Each row has a class, written after it.
[-13  19   5 -42  12 -15  -3   7   2 -12 -18 -20  11   9  -6   1 -15   6
   9  -8  -3 -27   3   6   5 -17  17   7 -13  15   2   7  15   6 -31 -10
   3]
gusi
[ 25  -1   6  -8  -9  -8  14  -6   4  -1 -84  -5  19   9   1 -14 -17   1
  -8 -21   5  13  44   9 -23  -5   4 -26  -1  29  22 -15   4 -14 -41  -6
  24]
midof
[  9  37  24 -46  -7  -1   6   2  16  -1  19 -19 -10  20  33  65  -9   2
  26   7  18  -6  10  11 -27  38  35  -8 -21 -38  32 -31  14  31 -47 -21
  10]
gutaf
[ 18  56  -3  -8  -3 -22 -20  -2  17  14 -38  13  30  -6  17  12  -2  24
  28  19  -7  24  30  48 -18  -2   8 -14 -29  18  -3 -19  18  28 -26 -33
  12]
sinan
[  3   7   4  14 -26  -2  17  18  12  11 -16  21  -2  15  -4  20  16 -14
  15  33  41   6  27  19   1 -17  15  18  -9 -57   4 -37  -7  14 -29 -35
  44]
felur
[ -4  11  25 -17   5 -31 -24   8   2   7  -2  11  -9  30  22   4 -20  -3
 -16  19   9 -35  24  20 -45  48  12  30 -13 -20 -14 -23  18   0  -4 -22
  -7]
Vonag
[  0  18  -5 -28   2 -12  -7  15   6   1 -18 -23  13  -7   7  19  -8  15
  18 -23  -9 -13   8  16  -5 -21   5  -7  -6  -1  -1   6  35  14 -14  -8
 -18]
sinan
[ 29  28  25 -28  -1 -29 -45  27  -7  -9 -25  -7   6  20  24  13 -33 -16
 -26  33   5  -8  -2  41 -40  12 -22 -19 -11  19  22 -17   0  10  -7  -1
  -9]
bivu
[  6  42  16  10  -6 -22  34   1   2   8   3 -11  20  44 -24  55  14 -14
  -8  30  49   1  18  -1  12  20  23  23  -5  -8  31 -30  23   0  42  -4
  45]
gutaf
[ 21   5  25   8 -13 -27   8  38  -1 -13 -20  -2   1   7  13  69 -15  -7
   5  14  21 -18  31  22 -29  19  44   6 -36 -12 -11  -8  -3  15 -52 -22
   8]
rasap
[ 25   9  13  -9   6  -6  18  11  13  -1 -46 -22   9  12  14  19 -20 -24
   9   8  51   9  45  19 -17  12  18  -5 -14  -9   5 -22  -6 -13 -52 -28
   9]
gutaf
[  7  -2  10   1  -2   7  15  -7  15   9  -9  -4  30  66   5  -3 -21   9
  28  25  -5   2   6  20 -30  13  16 -10 -10 -24   9 -25 -15   6 -33  -3
  34]
midof
[ 36  20  13  -2  -2  -8 -24   7   1  21  -5   1   3   6  22  23  -6  16
  10  25 -19   9  18  51 -21   5  -1   0 -20 -12   5 -23  11  21 -45   0
   1]
puli
[ -2  13   9 -44   8 -17 -15   9   2  -8 -19 -17  13   1   3 -10 -11   2
   8 -14   7 -12   5   9  -1 -28   9   2 -10  14   5   6  12   5 -27 -11
 -11]
gusi
[ 22   0  33  -7 -13 -11 -10  11 -12  27  27   3  13  33   6   3 -12 -14
   7  29  49 -36  13  25  -4  11   9  12  20   2  15 -20   1  28 -20 -23
  -4]
nata
[ -8  22  29 -22   9   1  40 -14   1   3  16 -10 -11  56 -17 -30   2  20
  -6  21  37 -37  21  28  16  14   0  13 -27  -7   8 -34  30  18  -9 -30
  40]
puli
[ 31 -30  19   3 -12 -49  -1  20 -19  15 -20   3  -8  49   3 -29 -11 -24
 -27  -2  36 -13  33  34  -2  26   9  17  -9 -78   6 -28  19  -3 -14 -12
  10]
bivu
[ 14  19  24   9  -8 -11  25 -13 -12   0 -15  11  24  60   5 -10  -9 -17
  10   6  24  13  -8  -2 -33  -2  -6   9 -22  -9  67 -20  20  10 -19 -27
  21]
gutaf
[ 21   4  15  17  30 -47   9  24   6   7   9 -34  53  41  -7  38 -10 -19
 -20   5  30 -12  -1  46  -5  30  -2 -17 -29  13  24  10  20  -4   1  10
   8]
gutaf
[ -1  20  13 -38  11 -14  -8   5  -1 -11 -15 -14  12   3   3  16 -12   9
  18 -14  -6 -17   5   8   8  -4  15  -8 -14  28  12  10  14   7 -29  -6
   3]
vuguv
[ -6  15  16 -52   7 -11   2  20   3  -6  -6 -29   9  -2  11  24 -21   7
  14 -21  -4 -27  17  18   4 -19  14   4 -13  -2  11  -2  25   3 -26  -9
 -10]
rasap
[  0   4  23  -4 -35  12  14 -15   6 -27 -58  -8 -11  13   2  32 -20  10
  -5  -6  31 -11  21 -21 -48   9  37  -4  -7   2   1 -27  17  19 -31 -39
   8]
badin
[ 14  27   4 -21  20 -13 -18 -16   2   7 -58 -26  12  23  10 -13 -38  11
  -8  -7 -42 -10  32  35 -33 -19 -27  14  -7   7  17  -4  44 -15  -9   0
   9]
badin
[ -1  20  13 -36   9  -2  -4   9   3   1  -3 -15  -4   4   0   7  -6  16
   8  -5  -1 -25  10  18   4  -1   3  -4  -5  12  -2  -5  30  16 -26  -9
 -11]
puli
[ 11  41   9  -7 -12 -26  -9 -19   2   8  -8 -10 -11  34   2  31   2 -10
  -7  -5  27   8   9  -1 -22  16  24  16  -5  -8  63 -28  53  27   1 -18
  12]
puli
[ -5  14   6 -12  -5 -55  27  23  16  25 -14  13  13  12 -13  54   3 -33
 -20  13  24  -4  25  16 -22  24  23 -21 -25  -5   6  -3   3   7 -18  12
  -2]
Vonag
[ -9  20  15 -48   6  -8  -9   9   0 -12  -7 -20  19   3   3  28 -10   9
  13 -16   1 -21   3  13  13 -25  14  -3 -14   6  13   2  26  10 -20  -7
  -5]
vuguv
[ 32  30  14 -22  -5 -26 -20  -9  11   6 -24   3 -19  35  31   2 -22 -10
  23   2   7  19  16  18 -34  24  13 -19   1 -27  46 -35   0   4 -23  -6
  27]
badin
[ 33  52   4   4  13 -24  35 -17  10   0  -1  10 -11  17  44  27 -27  -5
   1  14   0  11  37  23 -32  20  19 -33  -6  -3  14  -8  21  14 -38 -30
   7]
felur
[ 37  13  17 -21 -14 -34 -16  19   3 -12  -9  21  -5  13  36   7 -20 -35
  15  40 -10 -41  27  44 -21  13  -7 -26  -9 -10  22   7 -21  34  -8 -19
 -17]
rasap
[ -6  15  18 -46   9 -18 -25  16  -1  -6 -16 -30   9   5  -3  -1 -15  14
  -2 -11   7 -21  12  20   3  -4   8  -6  -3  -1   1   4  11   6 -32 -10
 -12]
bivu
[ -4  23   9 -26   3 -17 -17  18   2  -2 -21 -16  16  -6  -2  17  -7   5
  20 -10   8 -17   8  14  -2 -13   0   3  -5   9   5   9  24   8 -11 -11
 -12]
sinan
[ -3  13   8 -46   7 -14 -12  21   1 -10 -22 -14  11   1   6   3 -21   5
  17 -21  -8 -30  18  19   0 -20  15  -1  -4  -5  -5   1  17   4 -31 -17
 -21]
rasap
[ 42  27  36 -35 -20   0 -36  36  11 -13  -8 -15 -11 -13  20  90   9   8
   6  12  32   5  16  16 -17  25  34 -30 -14  15  -8 -28  -6  26 -16  -2
   9]
vuguv
[-20  13  -5 -50   7   0   3   5   6  -4 -24 -25  12   3   2  -8 -13   7
  16 -10   7 -22  14   1  -5 -21   9  -1   3   9   0  11  15  11 -38 -23
 -16]
midof
[ -5  22   4 -31  11  -5 -18  11   5   1 -23 -21  15   5  -3   8 -16  10
  21 -17   0 -17   6  12  -7 -11  -1  -2   0   7  -1   2  24   2 -18  -8
 -13]
sinan
[ 17  40   0   2   6 -18   9   5  23 -14 -35  13   8  45  -8  25  -5  -6
  33  32 -31  -8  28  35 -16  30  30 -31 -37 -11 -11 -10 -18  17 -19 -13
  47]
rasap
[-15  16  11 -37   9  -6   5   5  -3  -3 -12 -36   9  -5   0  19  -9  11
  13 -18  16 -27   9  -2   9  -7   6   4  -7   8   3   5  28   9 -23 -18
  -6]
resap
[-18  14  11 -47   7  -5  -7   2  -4  -2 -11 -23  15  11 -11  -3 -14  -8
  11 -11   0 -35   3  17   0 -28   1   3   1  10   0   4  26  10 -18 -14
  -8]
nata
[-11  16   9 -40   8 -15   7   8   2  -4 -22 -30  16   1   0   0 -11   9
   8 -11   7 -26  15  13   2 -13  14  -6  -6  14   0   6  19   6 -23 -23
 -14]
Vonag
[-25   9  -3  -3   6 -41  10  13   7   7  -3   9  29  -5  22  -3   0  12
  11 -15  36  -2  27   2 -20   4  32  26 -24  22   0  19  33  22 -47 -49
 -15]
midof
[ -2  19   8 -33   4  -7 -10  12   4  -1 -25 -22  12  -4   2   7 -12  19
  26 -27  -2 -23  16  11   2 -12   6  -1   2   8   6   5  29   6 -24 -12
  -7]
sinan
[-10  16   5 -44   8 -16  -6   6   7  -4  -6 -29  16   8  -7   7  -7   6
  10  -4   2  -9  -7  11   5 -20  16   3 -18  15  10   2   5   6 -23   0
  10]
gusi
[ -2   4  30  21  -7 -27  32   8 -11  24  11   4  34  18  13  40 -27  11
  12  51 -10 -48  20  14  -4  38  -2  40 -13  39   7   2  17  11   4   4
  26]
resap
[-17  14   2 -46   9  -5  -2   9  -2  -1 -17 -23  14   0   4   2 -15  11
   1 -18  19 -13   7   4  -2  -7  12   4  -3   4  -1  -4  28   5 -33 -20
 -13]
midof
[ -6  32  -9  30   5  14   1   3  23   6 -22   6  37  10  -5  78 -22 -16
 -19  23  -6 -16  23  15 -23 -11   1  -1   8 -20  -6  -3  34  11  -9 -14
  -5]
felur
[ -8  12  17 -38  12 -12  -8   6  -3   2  -9 -33  11  -2   3   4 -22  21
  10 -17   7 -23   8  18   3 -17   3   6  -1  -1   3   5  26   3 -32 -12
 -14]
badin
[ -6  26  15 -35  16 -10   8  17   5 -14  -6 -28  27   5   3  27 -10   6
  14 -14  24 -18   9  10   3  -8  19  -9  -4   4  -2   5  21   2 -29 -19
 -21]
gutaf
[ 16  13  17  10   0  -6  -9  29   2  28  -4   4  13  14  14  49 -22  11
  10   2  13 -10  21  15 -25   5   9  15   0 -14  13 -12  27  17 -57 -10
  -2]
badin
[ -2  18  11 -36  13  -4   6  11   2 -10  -6 -40  15   0  -1  23  -1   9
  15 -19  11 -15   8   7   9  -7  12  -1  -6   0  10   6  21   1 -23 -12
  -6]
gutaf
[ -9  12   8 -32   8  -5  -6   9   6   2 -17 -28  16   2  -5   6 -15  20
  18 -19   0 -23  12  13  -5 -20   1   3  -1   8  -1   4  22   0 -20  -4
 -10]
sinan
[ 37  38  17 -23  -5 -20  -2  -5  -3  -1 -58   5   5  49   4   5 -27 -13
  -4  36   0  20  24  30 -28  -5  18   1 -17 -19 -11 -52   3 -11 -10  -4
  33]
gusi
[ 43  19   8  -2  20 -35 -14   1   4  24  24 -22 -20  33  14   2   0  -1
   0  24 -10   4  12  35 -33  23 -19 -11 -11   1  15  13  -2  11   6  15
   4]
badin
[ 32  23  27  34 -21 -11  25  -2   2   8 -14  14   6  21   6  45   0   8
  22  12  11 -20  39  -4  -7  56  22   1  -6  14  23  -1  28  31   2 -21
  32]
sinan
[ -4  16   7 -29  12 -12   1   7  -2  -2 -15 -24  14   8  -8   5 -13  -9
  16 -12   2 -31  14  13   2 -19  10  -4   5  28   1  15  22   9 -25 -15
  -5]
nata
[ 26  19  13 -18  -1 -26  19  -7   7  31   3 -14  -8  22  22  -1  -3   9
  -8  13  37  12  43  33 -20  12  21  -5 -15  -9  20 -35   0  11 -39 -24
  12]
Vonag
[ 11  47  10  -3  -8 -25  32  -6   0   1 -11  30   1  43 -22  43  14 -40
 -39  33  50  12   9  21  -4   0   1 -31 -46 -15  39 -32   9  27   0 -11
  36]
vuguv
[ -8  13  11 -53   8 -14  -3   9   2  -6 -12 -28  13   5   1  -5 -15   7
   3 -11  12 -18   7  13   9 -30  11  10 -10   7   3  -6  19  -1 -20  -8
   0]
gusi
[ 42  -2  31  -7 -10  -2 -14 -16  10  14 -52  -2  23  17   6  25 -13 -18
   3  -6  -2  21  39  21 -20   9  -3 -15 -15  -3  38 -14   2  -8 -20  14
  20]
vuguv
[ 13  15   5   5  -8 -50 -22  -3  -7  30 -30   9  30  18   8  22 -21 -19
  -4  14  16 -17  24  28   2  23   5  15  10 -17  49 -27  15   4 -15   1
  17]
resap
[  1  14  17 -38   6  -9   2  10   1  -3  -9 -21   6  12  -3   1  -7   7
  13  -5   3 -23   6  21   0 -14   1  -8  -9  13   7   3  28  16 -28  -9
 -16]
puli
[ -8  24 -11 -19 -13 -21   4   2  22   1 -21  17  10  59 -24 -20   6   6
   2   0  13 -33   8  23 -16  -4   8 -33  -2 -14  26 -34  11  32  -6 -18
  30]
sinan
[ -6  22   3 -31   0 -14 -15  13   5  -2 -21 -12  15  -5   8  18 -16  14
  20 -14  -7 -16   7  15  -8 -10   9  -1  -2   3  -8  -4  28   8 -12  -9
 -15]
sinan
[ -4  15  25 -37  11  -7   2   3   0 -10 -28 -25   5   2   9  -5 -25   8
  27 -18   9 -20  18   5   0  -9   3   1   0   5   7  11  23  -1 -30 -21
  -8]
badin
[ 39 -21  38  -1 -22  12   9  -1  -1 -22  -9   7 -11  23  26  29 -14  -9
 -13   6 -18 -20  13  12 -46  -1 -13 -31 -28  -3  30  -2 -15  14 -20  14
  10]
vuguv
[ 38  22 -12 -23   3 -19   1 -20   6  32 -54 -28 -12  20   2   5 -22 -24
  -3  31 -16   8  48  44  -5  12  -3   8  10 -41   1 -30  13 -14 -14  -1
  30]
felur
[  6   5   4 -15 -36  -2   5  13 -13  14 -56   8  17  16 -18  11 -10 -10
  -9  23   4 -24   5   7 -21 -26  -2   0   3   6  25 -22   8  29 -36 -21
  -7]
Vonag
[ 31   3   7   3   9 -40  22  17   9   9 -18 -15  29  26  24  20 -31  -3
 -17   1   5 -10  31  49 -32  -8  14 -43 -12  11  20  -8   0   0 -48   2
  -6]
Vonag
[-13   9   1 -54   3  -6  -3  12   0  -4 -28 -28  13   5   7 -10 -15   5
  12 -19  19 -14  13   5  -7 -29   9   4   4   0   6   0  25   7 -38 -25
 -18]
midof
[ -3  22  15 -43  16 -10 -14  19   0 -15  -2 -28  12  13   1  24 -11  16
   9 -12  -1 -33   5  16   5 -18  12  -4 -12  20   6   7  21   9 -23  -5
   1]
vuguv
[ -6  10  11 -49   3 -12  -9  22   0 -11 -17 -24  15   1   4  15 -23  11
  10 -26 -16 -32  10  20  -2 -31  11   0  -5   0  11  -2  23   2 -26  -5
 -14]
rasap
[ 18 -19  35 -37  11 -23   6  23   5 -18 -15 -55 -12   5   3  32 -26   3
 -25 -19   6 -48  29  23 -31  24   9 -14 -26  34   0  13   1 -11 -26  12
  -2]
rasap
[ -3  19  11 -43   9 -24 -10   7   2  -9 -18 -20  17   2   0   2 -11   3
   4 -18   9 -10   1   9   8 -16  16  -1 -14  16  13   1  18   3 -19  -7
   2]
gusi
[-15   9   0 -43   6 -14  -5  11   0  -4 -17 -28  16   3   7  -2 -10  10
   7 -14   9 -18   8   8 -10 -14  10  10  -5   8   2   9  28  11 -26 -23
 -15]
midof
[ -1  19   1 -27   3  -7 -13  12   4   3 -21 -17  11   1   7   6 -17  19
  27  -8  -7 -14  11  13 -14 -15   7   4   0   9  -7  -2  18   6 -25 -11
 -12]
sinan
[ 54 -11  20  31  -4 -16 -20 -18 -16  39  13   2  -4  22  19  22  -7 -10
 -12   1 -10   7  28  31 -34  37   8  15  -3 -35   9 -13  17  12 -21   5
   1]
nata
[-17  20  14 -42  11  -9  -5  18  -1  -8 -10 -29   5   7  -7   1 -11  19
  -1 -12   3 -24  12  13   6 -11   4   3 -13   3   2   5  20   6 -32 -13
   1]
bivu
[-17  16   3 -55   7 -12 -10  13   3  -6 -15 -23   6  -4   8   0  -7  15
  12 -21   3 -23  15   1  -5 -13  13   6   4   8   1   8  25   8 -27 -17
 -14]
midof
[-17  12  10 -41   4 -13   0  12   3 -14 -18 -24  17   0  -6  18 -18   8
   9 -17  -7 -36  15  20   4 -19  18   3 -18  -2   4   6  18   8 -30 -17
  -9]
rasap
[  3  19  12 -13  -6 -23   7  29   1   5  18 -35  18   7  12 114 -21 -36
 -24  13  -1 -21  -7  38 -16 -15   7   0 -28 -15  38  -9  41  20  -1  23
  16]
nata
[ -6  34  21 -17  19 -17   9  -4  24   7 -12 -13  27  48 -14  12 -14   3
  16  27  -5  -7  17  14 -33   0   5   9 -37  46  26   7  -9   3 -35   2
  43]
gusi
[ 24  36   4 -16 -23 -14  13 -10  -9  -8 -49   5   7  32  17  -2 -17   2
   3  18   3   3  22  21 -23 -26  25 -17   0 -20  14 -41  16  19 -18 -39
   2]
Vonag
